Below is a small trained network, with its code and all its weights. Each question gives an input and a class and asks what happens when units are switched off, that is, made to give their printed mean instead of their output.

import numpy as np


def w(rows, s, z=0):
    codes = np.array(rows[::2]) - 128.0
    scale = np.full(codes.shape[1], s)
    scale[-1] = z or s
    return codes * scale


def f(y):
    return y / 2 * (1 + np.tanh(0.7978845608 * (y + 0.044715 * y**3)))


def log_softmax(a):
    a = a - a.max(-1, keepdims=True)
    return a - np.log(np.exp(a).sum(-1, keepdims=True))


def net(x, mask):
    res = np.array(x, float).reshape(1, 4) / 4 @ E
    y = f(res @ A[0][:, :-1].T + A[0][:, -1])
    res = res + np.where(mask, y, B[0][:, -1]) @ B[0][:, :-1]
    return log_softmax(res[-1] @ U[:, :-1].T + U[:, -1])


A, B = {}, {}
E = w([
[96,145,3],'x0',
[116,128,114],'x1',
[134,123,171],'x2',
[131,145,99],'x3',
],0.0054)
A[0] = w([
[80,83,109,1],'N0',
[156,177,200,255],'N1',
[217,201,117,1],'N2',
[179,254,136,1],'N3',
[53,78,63,182],'N4',
[74,166,58,159],'N5',
[155,118,118,2],'N6',
[198,110,124,169],'N7',
[204,112,226,197],'N8',
],0.0093,0.0022)
B[0] = w([
[98,146,226,97],'N0',
[80,49,2,224],'N1',
[42,132,198,94],'N2',
[85,131,162,95],'N3',
[185,143,105,194],'N4',
[138,100,92,199],'N5',
[125,199,190,92],'N6',
[154,104,99,147],'N7',
[72,163,87,252],'N8',
],0.0078,0.003)
U = w([
[108,137,39,255],'0',
[250,30,92,255],'1',
[148,245,120,255],'2',
[42,143,19,213],'3',
[170,220,132,1],'4',
[162,37,92,1],'5',
[169,255,147,1],'6',
[170,213,139,1],'7',
],0.009,0.0022)

Each question gives the input, the list of numbers given to net, and the class t.
The units are the neurons (one row each of A and B). Each row of codes is followed by its name. A weight is (code - 128) times the scale printed after its matrix; where a second scale follows, it is the last column's (A, B and U).
mask holds one flag per neuron, in row order. A switched-off neuron (its flag False) gives its mean, the last column of its row in B, instead of its output. The means were averaged over made-up inputs and are rounded, as every weight is.
A unit's drop is (log p(t) with every unit on - log p(t) with that unit switched off) / (log p(t) with every unit on - log p(t) with every unit switched off).
The circuit of an input: a set's keep is (log p(t) with only the set's units on - log p(t) with every unit switched off) / (log p(t) with every unit on - log p(t) with every unit switched off). Starting from all 9 units, units are removed one at a time, each time the one whose removal leaves the highest keep (on an exact tie, the one counted first), for as long as the keep stays at least 0.8.
circuit, biggest first: the units of the circuit, biggest drop first
most important unit: the unit with the biggest drop
k most important neurons: the k neurons with the biggest drops, biggest first
drop when u is switched off: that unit's drop, to one decimal
input [8,1,-8,6], class 1: circuit, biggest first -> (N4, N8, N5)
input [-8,7,-2,-5], class 3: 3 most important neurons -> (N8, N1, N4)
input [8,5,-8,6], class 1: most important unit -> N4
input [6,4,-8,-3], class 1: 2 most important neurons -> (N8, N4)
input [6,5,-6,3], class 1: 2 most important neurons -> (N8, N4)
input [-8,-1,-3,6], class 3: drop when N4 is switched off -> 0.1
input [-7,-1,6,1], class 3: drop when N1 is switched off -> 0.4
input [6,0,-8,7], class 1: drop when N5 is switched off -> 0.3
input [-7,4,1,-3], class 3: circuit, biggest first -> (N8, N1)
input [7,1,-8,-6], class 1: 3 most important neurons -> (N8, N4, N5)
input [-7,-7,4,-7], class 0: 2 most important neurons -> (N8, N1)
